Here is a tiny trained network, its code and every weight. The questions are about switching its units off for an input and a class, where a switched-off unit gives its printed mean instead of its output.

import numpy as np


def w(rows, s, z=0):
    codes = np.array(rows[::2]) - 128.0
    scale = np.full(codes.shape[1], s)
    scale[-1] = z or s
    return codes * scale


def norm(h):
    return h / np.sqrt((h * h).mean(-1, keepdims=True) + 1e-5)


def f(y):
    return np.maximum(y, 0)


def log_softmax(a):
    a = a - a.max(-1, keepdims=True)
    return a - np.log(np.exp(a).sum(-1, keepdims=True))


def net(x, mask):
    res = np.array(x, float).reshape(1, 5) / 4 @ E
    u = 0
    for l in range(2):
        y = f(norm(res) @ A[l][:, :-1].T + A[l][:, -1])
        res = res + np.where(mask[u : u + 7], y, B[l][:, -1]) @ B[l][:, :-1]
        u += 7
    return log_softmax(norm(res)[-1] @ U[:, :-1].T + U[:, -1])


A, B = {}, {}
E = w([
[226,136,147,31,44,136,178,150,231,36],'x0',
[177,87,16,111,106,186,128,170,60,114],'x1',
[96,100,85,246,161,49,223,58,132,180],'x2',
[104,76,89,180,254,131,179,40,133,128],'x3',
[141,57,137,115,131,109,108,193,137,78],'x4',
],0.0067)
A[0] = w([
[150,120,77,171,33,75,123,170,88,190,62],'L0N1',
[128,83,64,168,170,86,186,215,145,58,56],'L0N2',
[157,92,43,174,128,237,3,134,24,163,36],'L0N3',
[159,128,119,102,254,142,52,113,148,88,66],'L0N4',
[177,57,77,121,211,228,194,137,158,175,2],'L0N5',
[144,102,64,130,87,191,62,167,49,118,24],'L0N6',
[134,105,77,76,94,179,109,163,91,60,59],'L0N7',
],0.0061,0.003)
B[0] = w([
[129,226,119,206,148,121,176,146,128,106,179],'L0N1',
[248,92,78,96,94,25,157,57,148,60,187],'L0N2',
[56,164,176,202,135,82,199,215,62,124,255],'L0N3',
[44,222,109,147,39,150,129,121,88,140,187],'L0N4',
[46,64,148,109,100,2,119,135,135,13,196],'L0N5',
[74,171,148,73,136,116,184,140,111,24,206],'L0N6',
[98,122,106,116,122,185,179,115,79,190,209],'L0N7',
],0.0074,0.005)
A[1] = w([
[143,202,212,114,86,114,91,53,233,147,106],'L1N1',
[166,65,141,36,36,148,132,147,102,58,254],'L1N2',
[158,67,154,183,78,78,187,137,153,59,60],'L1N3',
[116,66,68,254,188,79,110,83,107,140,117],'L1N4',
[183,246,177,187,83,87,165,143,206,111,97],'L1N5',
[142,136,153,160,205,68,166,18,85,237,213],'L1N6',
[175,19,45,93,138,58,189,136,138,101,33],'L1N7',
],0.0074,0.0015)
B[1] = w([
[68,186,182,171,168,73,158,194,98,113,221],'L1N1',
[164,95,105,143,157,145,101,77,136,183,254],'L1N2',
[105,137,137,177,149,91,74,150,141,148,221],'L1N3',
[185,101,117,1,114,180,55,103,187,186,248],'L1N4',
[76,163,131,163,152,88,172,149,26,101,235],'L1N5',
[159,122,129,105,43,209,125,133,102,82,245],'L1N6',
[124,118,142,191,187,67,131,190,169,171,211],'L1N7',
],0.0094,0.0072)
U = w([
[192,78,131,153,146,58,77,117,204,155,5],'0',
[170,158,115,77,68,241,114,59,126,153,195],'1',
[69,254,183,204,127,83,169,182,61,91,177],'2',
],0.0098,0.0014)

Each question gives the input, the list of numbers given to net, and the class t.
The units are the neurons (one row each of A and B). Each row of codes is followed by its name. A weight is (code - 128) times the scale printed after its matrix; where a second scale follows, it is the last column's (A, B and U).
mask holds one flag per neuron, layer by layer. A switched-off neuron (its flag False) gives its mean, the last column of its row in B, instead of its output. The means were averaged over made-up inputs and are rounded, as every weight is.
A unit's drop is (log p(t) with every unit on - log p(t) with that unit switched off) / (log p(t) with every unit on - log p(t) with every unit switched off).
The circuit of an input: a set's keep is (log p(t) with only the set's units on - log p(t) with every unit switched off) / (log p(t) with every unit on - log p(t) with every unit switched off). Starting from the 12 units with the biggest drops (on a tie, the unit counted first), units are removed one at a time, each time the one whose removal leaves the highest keep (on an exact tie, the one counted first), for as long as the keep stays at least 0.8.
circuit, biggest first: the units of the circuit, biggest drop first
top k neurons: the k neurons with the biggest drops, biggest first
top k neurons in layer l: the k neurons of layer l with the biggest drops, biggest first
drop of u: that unit's drop, to one decimal
input [-8,3,4,4,1], class 1: circuit, biggest first => L1N4
input [8,-2,-1,2,5], class 0: top 3 neurons in layer 0 => L0N3, L0N1, L0N4
input [5,-7,5,8,-5], class 1: top 3 neurons => L1N4, L1N6, L0N6
input [-4,8,0,6,8], class 0: top 3 neurons in layer 1 => L1N4, L1N5, L1N1
input [2,6,-1,-4,6], class 0: top 2 neurons => L1N2, L1N5
input [-2,-4,-5,-3,5], class 0: circuit, biggest first => L0N3, L1N2
input [2,-2,8,8,-1], class 0: top 2 neurons => L1N7, L0N5
input [-7,5,6,6,-4], class 1: top 2 neurons => L1N4, L1N6
input [-1,2,5,3,1], class 0: drop of L1N7 => 0.1
input [-1,4,8,2,0], class 0: drop of L1N7 => 0.2
input [1,2,5,1,-7], class 1: drop of L0N4 => 0.0
